Below are the code and all the weights of a small trained network. Each question names an input and a class and asks about switching units off, where a switched-off unit gives its printed mean instead of its output.

import numpy as np


def w(rows, s, z=0):
    codes = np.array(rows[::2]) - 128.0
    scale = np.full(codes.shape[1], s)
    scale[-1] = z or s
    return codes * scale


def norm(h):
    return h / np.sqrt((h * h).mean(-1, keepdims=True) + 1e-5)


def f(y):
    return np.maximum(y, 0)


def log_softmax(a):
    a = a - a.max(-1, keepdims=True)
    return a - np.log(np.exp(a).sum(-1, keepdims=True))


def net(x, mask):
    res = np.array(x, float).reshape(1, 7) / 4 @ E
    u = 0
    for l in range(2):
        y = f(norm(res) @ A[l][:, :-1].T + A[l][:, -1])
        res = res + np.where(mask[u : u + 15], y, B[l][:, -1]) @ B[l][:, :-1]
        u += 15
    return log_softmax(norm(res)[-1] @ U[:, :-1].T + U[:, -1])


A, B = {}, {}
E = w([
[2,131,103],'x0',
[127,126,128],'x1',
[190,78,67],'x2',
[131,126,126],'x3',
[110,212,91],'x4',
[129,131,126],'x5',
[126,128,129],'x6',
],0.0076)
A[0] = w([
[139,197,5,55],'0.n0',
[189,129,170,145],'0.n1',
[131,85,148,108],'0.n2',
[162,136,19,31],'0.n3',
[113,150,68,2],'0.n4',
[129,95,199,72],'0.n5',
[159,194,175,119],'0.n6',
[117,108,185,106],'0.n7',
[141,204,120,128],'0.n8',
[160,182,176,125],'0.n9',
[122,191,200,216],'0.n10',
[177,114,84,74],'0.n11',
[153,133,201,25],'0.n12',
[114,119,122,61],'0.n13',
[154,75,93,83],'0.n14',
],0.011,0.004)
B[0] = w([
[106,125,201,246],'0.n0',
[157,154,177,227],'0.n1',
[157,154,96,170],'0.n2',
[92,178,217,204],'0.n3',
[12,3,202,152],'0.n4',
[143,178,212,175],'0.n5',
[132,91,54,195],'0.n6',
[38,171,180,170],'0.n7',
[174,121,8,208],'0.n8',
[138,87,4,191],'0.n9',
[164,146,31,255],'0.n10',
[162,93,230,187],'0.n11',
[167,212,100,159],'0.n12',
[137,129,126,129],'0.n13',
[128,98,118,186],'0.n14',
],0.0058,0.0042)
A[1] = w([
[173,139,150,187],'1.n0',
[196,126,97,142],'1.n1',
[238,103,100,165],'1.n2',
[108,9,122,161],'1.n3',
[71,171,75,44],'1.n4',
[122,60,144,168],'1.n5',
[107,196,28,109],'1.n6',
[73,144,178,2],'1.n7',
[136,89,166,64],'1.n8',
[80,2,68,159],'1.n9',
[177,179,120,95],'1.n10',
[104,161,64,97],'1.n11',
[161,171,201,107],'1.n12',
[53,111,175,41],'1.n13',
[8,181,143,85],'1.n14',
],0.0087,0.0025)
B[1] = w([
[58,165,144,193],'1.n0',
[58,98,125,200],'1.n1',
[2,132,180,247],'1.n2',
[141,116,65,196],'1.n3',
[208,136,179,198],'1.n4',
[91,99,96,177],'1.n5',
[141,149,227,227],'1.n6',
[171,83,119,163],'1.n7',
[85,119,108,151],'1.n8',
[203,198,72,208],'1.n9',
[88,149,130,176],'1.n10',
[147,140,133,188],'1.n11',
[83,210,73,185],'1.n12',
[199,67,92,186],'1.n13',
[191,50,209,255],'1.n14',
],0.0058,0.0049)
U = w([
[99,190,183,52],'0',
[110,46,183,81],'1',
[129,123,3,251],'2',
],0.018,0.0017)

Each question gives the input, the list of numbers given to net, and the class t.
The units are the neurons (one row each of A and B). Each row of codes is followed by its name. A weight is (code - 128) times the scale printed after its matrix; where a second scale follows, it is the last column's (A, B and U).
mask holds one flag per neuron, layer by layer. A switched-off neuron (its flag False) gives its mean, the last column of its row in B, instead of its output. The means were averaged over made-up inputs and are rounded, as every weight is.
A unit's drop is (log p(t) with every unit on - log p(t) with that unit switched off) / (log p(t) with every unit on - log p(t) with every unit switched off).
The circuit of an input: a set's keep is (log p(t) with only the set's units on - log p(t) with every unit switched off) / (log p(t) with every unit on - log p(t) with every unit switched off). Starting from the 12 units with the biggest drops (on a tie, the unit counted first), units are removed one at a time, each time the one whose removal leaves the highest keep (on an exact tie, the one counted first), for as long as the keep stays at least 0.8.
units of the circuit, in order: the units of the circuit, biggest drop first
most important unit: the unit with the biggest drop
top k neurons: the k neurons with the biggest drops, biggest first
top k neurons in layer l: the k neurons of layer l with the biggest drops, biggest first
drop when u is switched off: that unit's drop, to one decimal
input [-7,-8,0,-8,-7,-2,-4], class 0: units of the circuit, in order => [0.n1 0.n5 1.n14 1.n12]
input [-4,-6,-1,1,8,1,5], class 2: units of the circuit, in order => [0.n8]
input [2,-4,-8,3,-1,-1,8], class 1: units of the circuit, in order => [1.n14 1.n13]
input [6,2,2,-5,8,-7,7], class 1: units of the circuit, in order => [1.n14 0.n0 0.n4]
input [4,1,7,-4,1,0,-5], class 1: top 2 neurons => [0.n3 0.n0]
input [0,0,6,-6,6,3,0], class 0: top 2 neurons => [1.n12 0.n3]
input [-4,-1,-8,0,3,-2,4], class 2: top 2 neurons => [0.n10 0.n9]
input [8,-1,3,-8,5,-7,3], class 1: top 2 neurons => [1.n14 0.n4]
input [-4,-3,0,-4,4,-6,-7], class 2: top 3 neurons in layer 0 => [0.n9 0.n8 0.n6]
input [8,3,-6,8,-2,-8,0], class 1: top 2 neurons => [1.n14 1.n13]
input [-8,-2,6,-4,2,5,-1], class 0: top 3 neurons => [0.n1 1.n14 0.n3]
input [-7,0,-8,2,1,1,5], class 2: top 3 neurons => [0.n10 0.n9 0.n6]
input [1,5,8,-3,2,-5,5], class 1: top 2 neurons => [0.n11 0.n3]
input [3,3,5,-8,-7,1,-5], class 2: most important unit => 1.n9
input [2,7,7,-8,6,3,7], class 1: top 2 neurons => [0.n3 0.n4]
input [-7,-3,5,1,3,6,-4], class 0: top 2 neurons in layer 1 => [1.n14 1.n2]
input [8,2,6,3,-7,-6,1], class 2: drop when 1.n9 is switched off => 0.1
input [-4,-5,0,-4,-6,5,6], class 0: drop when 0.n5 is switched off => 0.2
input [8,-7,-7,4,0,2,-3], class 1: drop when 0.n10 is switched off => -0.1
input [0,4,-5,-2,2,-7,-8], class 2: most important unit => 0.n10
